Below is a small trained network, with its code and all its weights. Each question gives an input and a target symbol and asks what happens when units are switched off, that is, made to give their printed mean instead of their output.

import numpy as np


def w(rows, s, z=0):
    codes = np.array(rows[::2]) - 128.0
    scale = np.full(codes.shape[1], s)
    scale[-1] = z or s
    return codes * scale


def f(y):
    return np.maximum(y, 0)


def softmax(a):
    e = np.exp(a - a.max(-1, keepdims=True))
    return e / e.sum(-1, keepdims=True)


def log_softmax(a):
    a = a - a.max(-1, keepdims=True)
    return a - np.log(np.exp(a).sum(-1, keepdims=True))


def net(x, mask):
    ids = ['αβγδεζλμξστφψω'.index(c) for c in x.split()]
    T = len(ids)
    res = E[ids] + P[:T]
    q, k, v = (res @ M[0].T for M in (Q, K, V))
    z = softmax(np.where(np.tri(T) > 0, q @ k.T / 2**0.5, -1e9)) @ v
    res = res + np.where(mask[0], z, O[0][:, -1]) @ O[0][:, :-1]
    y = f(res @ A[0][:, :-1].T + A[0][:, -1])
    res = res + np.where(mask[1:17], y, B[0][:, -1]) @ B[0][:, :-1]
    return log_softmax(res[-1] @ U[:, :-1].T + U[:, -1])


Q, K, V, O, A, B = {}, {}, {}, {}, {}, {}
E = w([
[163,185,104,154,72],'α',
[102,96,88,130,149],'β',
[132,108,96,168,116],'γ',
[105,71,68,108,146],'δ',
[155,236,95,140,64],'ε',
[161,136,112,162,86],'ζ',
[116,73,93,163,134],'λ',
[140,110,140,35,129],'μ',
[151,101,110,152,94],'ξ',
[137,120,212,132,162],'σ',
[76,253,96,141,118],'τ',
[122,88,213,99,158],'φ',
[76,169,72,120,109],'ψ',
[133,91,157,35,112],'ω',
],0.02)
P = w([
[219,157,38,130,211],'0',
[174,112,153,71,180],'1',
[152,109,159,78,170],'2',
[114,88,143,112,164],'3',
[98,87,157,111,148],'4',
[88,73,162,108,125],'5',
[73,69,169,108,110],'6',
[56,65,186,107,102],'7',
[28,68,188,91,91],'8',
[22,70,204,97,87],'9',
[2,62,214,97,82],'10',
],0.0077)
Q[0] = w([
[17,136,66,182,154],'H0',
[226,144,247,10,172],'H0',
],0.011)
K[0] = w([
[73,113,171,113,91],'H0',
[248,146,78,132,243],'H0',
],0.015)
V[0] = w([
[124,197,114,254,88],'H0',
[179,88,231,218,119],'H0',
],0.011)
O[0] = w([
[27,186,92,86,193,83],'H0',
[181,132,112,35,250,3],'H0',
],0.014,0.0045)
A[0] = w([
[109,102,180,117,169,233],'N0',
[45,167,125,157,71,124],'N1',
[166,119,100,185,81,191],'N2',
[122,174,87,154,97,95],'N3',
[105,97,114,189,173,168],'N4',
[151,114,168,91,146,30],'N5',
[112,169,144,128,86,84],'N6',
[86,64,114,133,168,103],'N7',
[95,135,199,75,154,111],'N8',
[164,144,17,143,100,105],'N9',
[167,146,192,95,121,2],'N10',
[166,94,108,94,71,94],'N11',
[84,160,107,58,251,78],'N12',
[145,65,108,143,119,173],'N13',
[145,94,155,112,123,77],'N14',
[126,102,126,109,122,166],'N15',
],0.013,0.0094)
B[0] = w([
[143,120,134,41,76,185],'N0',
[131,124,95,152,155,254],'N1',
[100,130,117,145,179,226],'N2',
[170,128,190,84,143,169],'N3',
[130,103,80,61,86,162],'N4',
[102,45,16,213,184,143],'N5',
[175,91,121,157,135,171],'N6',
[197,230,104,163,193,150],'N7',
[110,86,81,156,140,161],'N8',
[111,71,163,79,53,148],'N9',
[169,246,20,93,87,142],'N10',
[113,131,159,127,162,173],'N11',
[70,157,210,169,146,168],'N12',
[146,205,128,157,97,195],'N13',
[144,134,121,125,150,154],'N14',
[172,136,165,121,125,158],'N15',
],0.011,0.019)
U = w([
[92,179,167,111,156,60],'α',
[101,73,144,106,140,193],'β',
[89,74,121,124,115,165],'γ',
[106,92,145,123,46,124],'δ',
[86,221,119,127,148,56],'ε',
[96,157,149,90,126,208],'ζ',
[170,158,44,90,71,190],'λ',
[143,166,149,158,141,4],'μ',
[132,61,129,47,69,223],'ξ',
[186,222,153,74,124,212],'σ',
[92,240,37,150,180,63],'τ',
[171,98,122,125,254,154],'φ',
[103,70,33,174,150,56],'ψ',
[144,41,183,203,208,27],'ω',
],0.0097,0.0042)

Each question gives the input, a string of symbols that net reads in full, and the target symbol t.
The units are the heads (2 rows each of Q, K, V and O) and the neurons (one row each of A and B). Each row of codes is followed by its name. A weight is (code - 128) times the scale printed after its matrix; where a second scale follows, it is the last column's (O, A, B and U).
mask holds one flag per unit, heads first, then neurons. A switched-off unit (its flag False) gives its mean, the last column of its rows in O or B, instead of its output. The means were averaged over made-up inputs and are rounded, as every weight is.
A unit's drop is (log p(t) with every unit on - log p(t) with that unit switched off) / (log p(t) with every unit on - log p(t) with every unit switched off).
The circuit of an input: a set's keep is (log p(t) with only the set's units on - log p(t) with every unit switched off) / (log p(t) with every unit on - log p(t) with every unit switched off). Starting from the 12 units with the biggest drops (on a tie, the unit counted first), units are removed one at a time, each time the one whose removal leaves the highest keep (on an exact tie, the one counted first), for as long as the keep stays at least 0.8.
units of the circuit, in order: the units of the circuit, biggest drop first
unit that matters most: the unit with the biggest drop
top k neurons: the k neurons with the biggest drops, biggest first
input φ σ μ ω φ, target λ: units of the circuit, in order : (N10; H0; N5; N0)
input δ τ σ ζ τ σ μ ω, target ω: units of the circuit, in order : (H0; N2; N11; N0)
input λ ω λ λ λ φ λ, target φ: top 2 neurons : (N5; N11)
input λ σ σ ω β, target ω: top 2 neurons : (N2; N11)
input λ δ ω λ σ β, target σ: unit that matters most : N13
input ζ α μ σ ζ ω λ τ μ, target α: units of the circuit, in order : (H0; N12)
input μ τ σ ω, target μ: top 3 neurons : (N13; N2; N10)
input ω σ ε ζ γ γ μ τ λ λ ω, target σ: units of the circuit, in order : (H0; N10; N13; N11)
input δ ξ β ψ μ, target ω: units of the circuit, in order : (H0; N2; N0)
input τ σ δ τ λ λ, target τ: units of the circuit, in order : (N7; H0)
input φ ζ σ β σ σ μ ω λ σ, target λ: units of the circuit, in order : (H0; N10; N5; N0)
input σ σ σ λ τ ω δ, target ω: units of the circuit, in order : (H0; N11)
input ξ φ ξ λ σ δ δ ψ, target ψ: units of the circuit, in order : (N1; H0; N6)
input δ σ δ, target σ: units of the circuit, in order : (N13; H0; N1)
input λ λ γ ω δ α ε ζ φ σ δ, target φ: units of the circuit, in order : (H0)
input ω μ σ φ ψ, target ψ: top 2 neurons : (N1; N0)
input τ τ σ ε σ λ, target σ: top 2 neurons : (N7; N1)
input σ σ ξ α μ ω ζ σ ω, target φ: top 3 neurons : (N5; N8; N12)
input β δ γ β σ τ γ, target τ: top 2 neurons : (N7; N1)
input μ δ δ ξ γ λ λ ζ δ ψ ω, target μ: top 4 neurons : (N13; N10; N2; N11)
input ζ ξ ω λ ω ψ, target ω: top 2 neurons : (N2; N0)
